Here is a tiny trained network, its code and every weight. The questions are about switching its units off for an input and a class, where a switched-off unit gives its printed mean instead of its output.

import numpy as np


def w(rows, s, z=0):
    codes = np.array(rows[::2]) - 128.0
    scale = np.full(codes.shape[1], s)
    scale[-1] = z or s
    return codes * scale


def norm(h):
    return h / np.sqrt((h * h).mean(-1, keepdims=True) + 1e-5)


def f(y):
    return y / 2 * (1 + np.tanh(0.7978845608 * (y + 0.044715 * y**3)))


def log_softmax(a):
    a = a - a.max(-1, keepdims=True)
    return a - np.log(np.exp(a).sum(-1, keepdims=True))


def net(x, mask):
    res = np.array(x, float).reshape(1, 5) / 4 @ E
    u = 0
    for l in range(3):
        y = f(norm(res) @ A[l][:, :-1].T + A[l][:, -1])
        res = res + np.where(mask[u : u + 6], y, B[l][:, -1]) @ B[l][:, :-1]
        u += 6
    return log_softmax(norm(res)[-1] @ U[:, :-1].T + U[:, -1])


A, B = {}, {}
E = w([
[131,120,127,130,126,145,137,121,126],'x0',
[107,136,114,130,138,132,155,109,144],'x1',
[211,156,43,10,147,120,148,146,137],'x2',
[130,114,161,105,106,141,113,188,255],'x3',
[126,57,142,162,230,104,166,188,111],'x4',
],0.0094)
A[0] = w([
[106,67,155,176,186,106,180,179,107,9],'0.n1',
[98,73,78,108,148,146,85,52,88,239],'0.n2',
[176,127,92,30,254,140,167,200,124,4],'0.n3',
[223,125,133,116,229,92,204,164,136,45],'0.n4',
[167,193,96,69,175,177,95,121,107,119],'0.n5',
[124,130,86,178,189,94,153,160,57,105],'0.n6',
],0.0082,0.0038)
B[0] = w([
[85,111,144,1,123,82,82,124,111,206],'0.n1',
[141,130,172,163,138,58,111,140,87,205],'0.n2',
[160,148,135,179,117,134,128,113,155,253],'0.n3',
[175,111,123,228,146,130,142,177,124,219],'0.n4',
[123,115,53,137,139,81,166,131,115,207],'0.n5',
[139,153,155,135,110,189,169,131,77,207],'0.n6',
],0.013,0.0054)
A[1] = w([
[117,14,97,98,143,93,134,255,217,239],'1.n1',
[162,175,121,205,129,95,109,88,84,70],'1.n2',
[97,116,217,106,102,155,162,173,194,121],'1.n3',
[133,122,38,138,208,126,173,115,70,148],'1.n4',
[149,164,146,84,86,121,117,95,199,183],'1.n5',
[183,97,86,41,110,101,182,135,163,6],'1.n6',
],0.0082,0.0019)
B[1] = w([
[67,59,119,133,106,122,142,47,203,254],'1.n1',
[135,203,163,76,143,136,25,2,177,210],'1.n2',
[115,133,7,137,115,111,105,119,32,219],'1.n3',
[168,120,126,104,45,7,117,215,124,195],'1.n4',
[124,209,168,121,116,117,133,198,89,204],'1.n5',
[159,90,187,65,147,115,195,112,139,173],'1.n6',
],0.0098,0.0064)
A[2] = w([
[193,134,120,91,71,112,136,67,171,5],'2.n1',
[68,116,144,101,184,149,148,105,166,151],'2.n2',
[99,154,114,162,39,138,115,120,125,25],'2.n3',
[97,144,197,50,175,138,150,134,77,18],'2.n4',
[173,116,135,100,96,167,163,171,245,50],'2.n5',
[149,139,148,92,129,104,57,70,130,100],'2.n6',
],0.012,0.0032)
B[2] = w([
[79,108,131,7,140,139,125,115,72,244],'2.n1',
[165,122,117,96,91,92,78,126,150,180],'2.n2',
[209,176,88,150,128,175,109,183,93,245],'2.n3',
[97,105,150,160,169,180,157,187,104,188],'2.n4',
[94,142,190,150,124,218,181,184,155,254],'2.n5',
[96,114,91,123,194,177,144,65,202,236],'2.n6',
],0.014,0.0047)
U = w([
[88,202,145,152,180,203,51,16,136,106],'0',
[134,209,39,200,64,211,83,194,108,128],'1',
[136,166,48,35,147,55,160,76,86,226],'2',
[87,159,168,30,77,189,201,183,177,32],'3',
[51,82,203,163,199,146,137,150,23,71],'4',
[36,10,90,112,74,96,54,116,163,104],'5',
[253,164,167,212,147,45,155,146,93,71],'6',
[140,85,146,215,126,178,212,188,229,249],'7',
],0.015,0.0011)

Each question gives the input, the list of numbers given to net, and the class t.
The units are the neurons (one row each of A and B). Each row of codes is followed by its name. A weight is (code - 128) times the scale printed after its matrix; where a second scale follows, it is the last column's (A, B and U).
mask holds one flag per neuron, layer by layer. A switched-off neuron (its flag False) gives its mean, the last column of its row in B, instead of its output. The means were averaged over made-up inputs and are rounded, as every weight is.
A unit's drop is (log p(t) with every unit on - log p(t) with that unit switched off) / (log p(t) with every unit on - log p(t) with every unit switched off).
The circuit of an input: a set's keep is (log p(t) with only the set's units on - log p(t) with every unit switched off) / (log p(t) with every unit on - log p(t) with every unit switched off). Starting from the 12 units with the biggest drops (on a tie, the unit counted first), units are removed one at a time, each time the one whose removal leaves the highest keep (on an exact tie, the one counted first), for as long as the keep stays at least 0.8.
units of the circuit, in order: the units of the circuit, biggest drop first
most important unit: the unit with the biggest drop
top k neurons: the k neurons with the biggest drops, biggest first
k most important neurons of layer l: the k neurons of layer l with the biggest drops, biggest first
drop of u: that unit's drop, to one decimal
input [3,-7,8,1,8], class 7: units of the circuit, in order -> 0.n4, 1.n1
input [-5,3,8,2,-5], class 3: top 3 neurons -> 2.n5, 1.n3, 1.n6
input [0,7,-6,-8,-1], class 0: units of the circuit, in order -> 1.n2
input [1,2,8,8,1], class 7: 2 most important neurons of layer 0 -> 0.n4, 0.n1
input [-8,1,4,1,6], class 7: top 4 neurons -> 0.n4, 1.n3, 0.n2, 2.n5
input [7,0,0,6,-1], class 1: top 2 neurons -> 1.n3, 0.n5
input [4,-4,1,-3,7], class 6: top 2 neurons -> 0.n4, 0.n3
input [4,-2,-2,1,-1], class 1: top 3 neurons -> 0.n2, 0.n5, 0.n4
input [4,7,2,-8,8], class 6: 2 most important neurons of layer 0 -> 0.n4, 0.n3
input [3,-8,0,-6,-1], class 0: top 3 neurons -> 1.n2, 2.n6, 0.n2
input [-3,-2,-1,7,-1], class 1: top 4 neurons -> 1.n3, 0.n5, 0.n1, 2.n3
input [3,-1,2,1,1], class 7: top 2 neurons -> 0.n4, 1.n3
input [5,-8,-2,-1,-8], class 0: top 2 neurons -> 2.n6, 1.n2
input [-4,-2,-1,7,8], class 5: most important unit -> 0.n1
input [8,5,0,4,-5], class 1: 2 most important neurons of layer 0 -> 0.n1, 0.n5
input [-5,4,6,-1,4], class 6: drop of 0.n4 -> 0.4
input [2,6,2,6,2], class 7: drop of 1.n2 -> 0.1
input [7,4,4,-1,2], class 6: drop of 0.n4 -> 0.6
